[ -4  -8 -24  -1   9  -1  -4   0  36   0   8   5   0  -4  -6  -3  -4   9
   3  -1  -3   3  -5  14  -6   4   7   0   1  -8   3  -5 -13   3   1   4
   5 -10  -2   1 -10  -1  -5  -4  10   4  -1   6  13  -6   0] => 21
[ -2   1 -16   0   7  -5  -6   8  32  -3   2  -9  -1   5 -10   0  -1   0
 -12   0  -6   3  -5  29   2   3   1   2  -4  34  16  11  14   2   0  -4
   1   4   3   0 -12  -3   6   2  18   1 -11   7   0  -4   0] => 18
[  3  -3  -5   0   5   5 -10  -7 -13  -3 -23  10  -3   5  18  -2  -1  -1
  17   1  -2   5   3 -10   7   1 -17   0   6 -14   2  -8   2   2  -1  -1
  -4  18  -2   0   0   0  -5   2   1 -21  10   1   2   2   2] => 10
[  2   5   3  -3   0  -1  -5   1   5   8  -3   0   2   2  -5  -7  10  -4
   5  -1   0 -16  -2  -5  -1  -1   1  -6   8 -13  -1  -1 -11   2  -3  -6
   4 -21   1  -2   2   0   0   2   0   1   2  10   1   5   0] => 0
[ -2  -6 -21   0  -4  -4   1   0  -1  -1 -24   3   0   6   4   0  -9   1
   1   0  -3   6   8   1   6   2   4   0 -10  -8   5  -6  11   1   0  -2
  -4   1   3   0 -17  -2   2   4  -8 -12   4   1  -4  -1   0] => 1
[ -9  -9 -20   1   4  -4  -6   3  17  -5  10   9  -4  -2 -17  -3  14   9
   9  -2  -1  10  -4   4  -4  -1  10   5   3 -63  10   0  10   2   1   4
   5  13  -1   2   0   0  -3  -1  18   3   5   5   5  -6   0] => 30
[ -2  -3 -21  -2   9  -6   4  -2 -17   3   6   1  -6   1 -11  -8 -19  -1
   7   0   1 -11   5 -13  -8   3   7  12   5 -10   2  -6   8  -1   1  -5
  -4 -11   3   1   0  -2  -2   4 -22   1   6  -7   5   4  -1] => 30
[ -6 -10 -20   2   1  -4  -7  -4   9   1   6  10   0  11  -8  -3  -8   1
  -2   0   3   2  -2  -2  -7   0 -10  10   6 -35  12 -17 -11   1   0  -9
  -1   9  -2   2   5   0  -3   3   3  -6   0  -6   7  -2   0] => 25
[  6  -5 -34  -2  -3  -2   9   3 -14  -1 -21   2   6  21   5   4  -9  -3
  -6   1  -6   8   5 -14   8   6   2 -12  -9  63   3 -14  -7   1  -1  -5
   0   3  -1   0 -17  -1  -6   1  -8  -4  10   4   0  -2   0] => 12
[  0  -8  -1   1  18   7 -12  -8   2   0   1   9   2   8   5  -5  20   0
  13   1  -2  -1   5 -13   2   6 -12  14   6  48   6  -5  -2  -1   0   4
  -2  12  -3   0   8   1   0   5   3 -10   9   4   3  -4   2] => 9
[ -5  -5  -4  -1   2  -2  -6   0  32  -4   0   7   1  -1  -3  -2  14   7
   1  -1  -3   2  -7  25  -2   1  14  -7  -2 -46   3   4 -19   0   0   8
   4 -12  -1   0 -12   0  -8  -1  20   2  -5  11   8 -10   0] => 23
[  1  -3 -16   1   8   8  -5   0  31   0  18   5  -7   8  -6  -5  -3   3
  -5   0  -3   5   3  -3 -14  -3  -1  18   5  36 -10 -14   9   4   2  -4
   3  -1  -1   0   7  -1   7   3  -8   2  13 -10   2   0   2] => 29
[ -9   8 -26   0  -3  -7  -7  -3   5   0  -4  -2  -1   3  -2   0   4  -2
   1   0   0   8   2   9   0 -14   3  -8  -2 -63   9  18  24   0   1   9
   1  18  -3   3   0  -4   3   0  20  -4   4   2  -7   0   1] => 2
[  3  -8  -8   0   0  -3   5   2 -15  -3   5  10   4  -9   2  -1   7   7
  -4   0  -2 -11   2 -16   3   4  -6  11   3  15  -3 -13  -9   0  -2   5
   0 -14  -2   0  -5   1  -4   7 -26  11   6  -2   5   3  -1] => 26
[  0  -5   6   2   1  -2  -7  -9  25   2   1   1  -6 -11  -7  -3  25  -1
  12  -1   4  -6  -2  -3  -2   0  -3   5   6   2   8  12  -5   0   2   6
   0   2   2   0   8   0   7   1   7 -10   3   7   6  -9   2] => 0
[  1  -3 -15   0   8  -5   8  -3  21  -1   9  -7   3   5  -9   3   4   3
   6  -1   1   3  -5   2   2   2 -13  -3  -2 -55  14  10 -23   2   1  -5
  -4 -19  -1  -1  -3   1  -5   3   6   7  -2  -3  12  10  -1] => 16
[  3 -11   2  -1   7  -1 -14  -6  42   0  -7  -5  -4  -1 -11   1  22  -8
   1   0   2 -12   2 -15   0   7  10   8   4   6   9  31 -20  -4   0   1
  -3  -6  -1  -1   1   0   1   0  -5   1   5  18   9  -6   0] => 0
[  1 -12   4   0  12   5 -10  -2  16   2 -17  14  -2   7   8  -2  27  -7
  17  -1  -1  -7   3 -11   1   9   7   5   3  23  11   7 -15   0  -4   4
   2   3   0  -1   9   3  -3   3   0 -10  11   9   7   3   0] => 10
[  3  -2 -10   0   6   4   3   9  12  -2   7  -4   0  -3 -26  -2 -14   1
   6   1  -3 -10  -1  -1   0  15  14  -6   2  39  11 -12  -4  -3  -1  -6
   3   6  -1   0  -9   1   0   0  -4  17  -3  -2  15  -4  -4] => 11
[  3   3   2   0  17   0   3  -3  24   2  -5  16   3  10   3   1   3  -5
   8   0  -1   1   2 -15  -1  -8  -8   2  -3   2   0  -7 -10   0  -1   4
   0   7  -1  -1   6   1   2   5   4  -7  12   2 -14  -3   2] => 23
[  0 -10   7   1  11   0  -6  -3  27   4   1   6  -1   1   0  -3  24  -2
   8   0   0 -10   2 -12  -3   8   1  19   4  50   6  13  -5  -3   0   5
  -1  -5   2  -1  10   3   2   2  -1  -7   6   8   4  -7   2] => 10
[  1  -3   2   1  15   0  -4  -3  17   7   3   3  -5   2 -11  -7  22   3
  16  -1  -3  -8   4  -9  -2   1   5  14   6  63  15   1  13   0   2   3
   0   8   1   1   8  -1   4   1   2 -10   9  -2   8  -2   1] => 6
[ -4   3  -4   3  11   0  -3  -2  34  -5 -12 -13  -2   3  12   2  -1   1
   4   2   0   2   2  -9   2  -2  -3   1   1  -9   8  11   5  -3   1  -4
  -4  -2  -3   0  -1   0   4   2   1 -10   5  -5   2  -4   1] => 0
[ 1  5 -3 -1 -4  6 -9 -5 19  1 -6 10 -1 19  7  1  8 -1 -9  1 -2  3 -4  4
 -5  0 -4  8  1  4 -9 -1  0  2  1 -3  0  3 -2 -1 -5  1  0  1 12 -9  7 -2
  0  2  3] => 30
[ -8   2 -11   4   8  -1  -5  -6  39  -2 -14   5  -4  -7   1  -2  13  -1
  17   0   0  -8  -2  -8  -3  -2   9   2   7 -39  22  -9  -4  -3   1  -2
   0 -10  -1   1   1   1   5   5   6  -5   8 -10  14  -7  -2] => 8
[ -2  -3 -11   2  29   1  -3  -7  63  -4  18   1   0   3 -26  -4  34  -3
   2   0   2 -10   4   2  -9   0   2  18   3  27  24   5 -26  -6   0   2
   3 -20   1   0   5   0  11  10  -5  -2   8   7   3  -7  -1] => 7
[  4  -2  13   0  12   1  -6  -9  44   1   0  -2   2   0 -14   0  22  -6
  -3   1   3 -13   0  -2   1   2   0   8   3  33  11  18  -8  -5   0   2
  -4   0  -2  -1   6  -1   5   3   0 -10   3  20   3 -10   1] => 1
[  0  -5 -14   1  11  -5   1   3  31  -3   2  -4   1   7   2  -1  29  -2
  -2   0  -2   3  -4   0   6   4  -9  10  -2  16  12   0  -2   2   0  -2
   4   9   0  -1 -11  -1   6   3  12  -4  -4  11  -7   4   0] => 24
[  3  -6 -15   0 -16  -1   3   0  14  -6 -21  15 -12 -16  14  -5 -56  -1
  22   1   3 -13  -2 -19  -6   1  -6  -7  11 -63   3 -22  -5  -1   1 -14
  -2   5   2   0   4   1 -12  -3 -11 -10   3 -13  10   3  -1] => 14
[  4  -7 -27   0   3  -2   9   1  -4  -1   4  11   0 -10  -9  -6  -7   5
   8   0  -2   9   3  13   2  -2   2   0   2  15   9 -11   4   2  -1  -2
   6  15  -1   1  -7  -4   5   7  -1  -2   0   7 -23  -3  -1] => 9
[  5   2  14   1  14   0  -5  -9  27   1  -2   0  -5  -9 -13  -3  13  -5
  10   0   1 -11  -2   0   2  -4  -4   7   6  13   9  10  -1  -1   1   5
  -1   4   1  -1   8  -1   7   3   7 -15   6  13   1  -9   1] => 3
[ -2  -3  22  -1  11   4 -22  -2 -10   0   4   2   5   5   3  -1  15  -1
  -1   1  -7  -9   5  -6   7   8  -3   6   2  63   8  -4  -6   0  -3   3
  -3   6  -1  -1   4   1   0   6  13  -9   4   7   8  -5   3] => 3
[ -8   9 -20   4  10  -4  15  -4  27   1 -21  -7  -2   1  -3   4 -14   2
  12   0  -1   3  -2  -9   1  -2  -8   1  -2 -20   9  -5  14   1   4  -2
  -3 -14  -1   0  -7   0   7   2  -5 -11   9 -14  12  -5   0] => 7
[ -2   2  -5   2   4  -4  -6  -9   5   2 -12   8  -3  13   3   0   7   1
   6   1  -1   2  -6   6   0  -9 -14   9   3 -44  -1 -11 -11   4   0  -2
  -5   3  -1   0  -5   1  -3   4  15 -16   4  -8   6   2   2] => 26
[ -8  -3 -48  -1  11   1 -10  -6  13  -1   0   2  -1  12 -11  -1  33  -2
  -5  -3   1  14  -5   4  -3  -4   1   4   0 -62  20  33  35   0   5   6
   5  -7  -4   1  -7  -5   6  -1  18   2   8   9   3   3   1] => 1
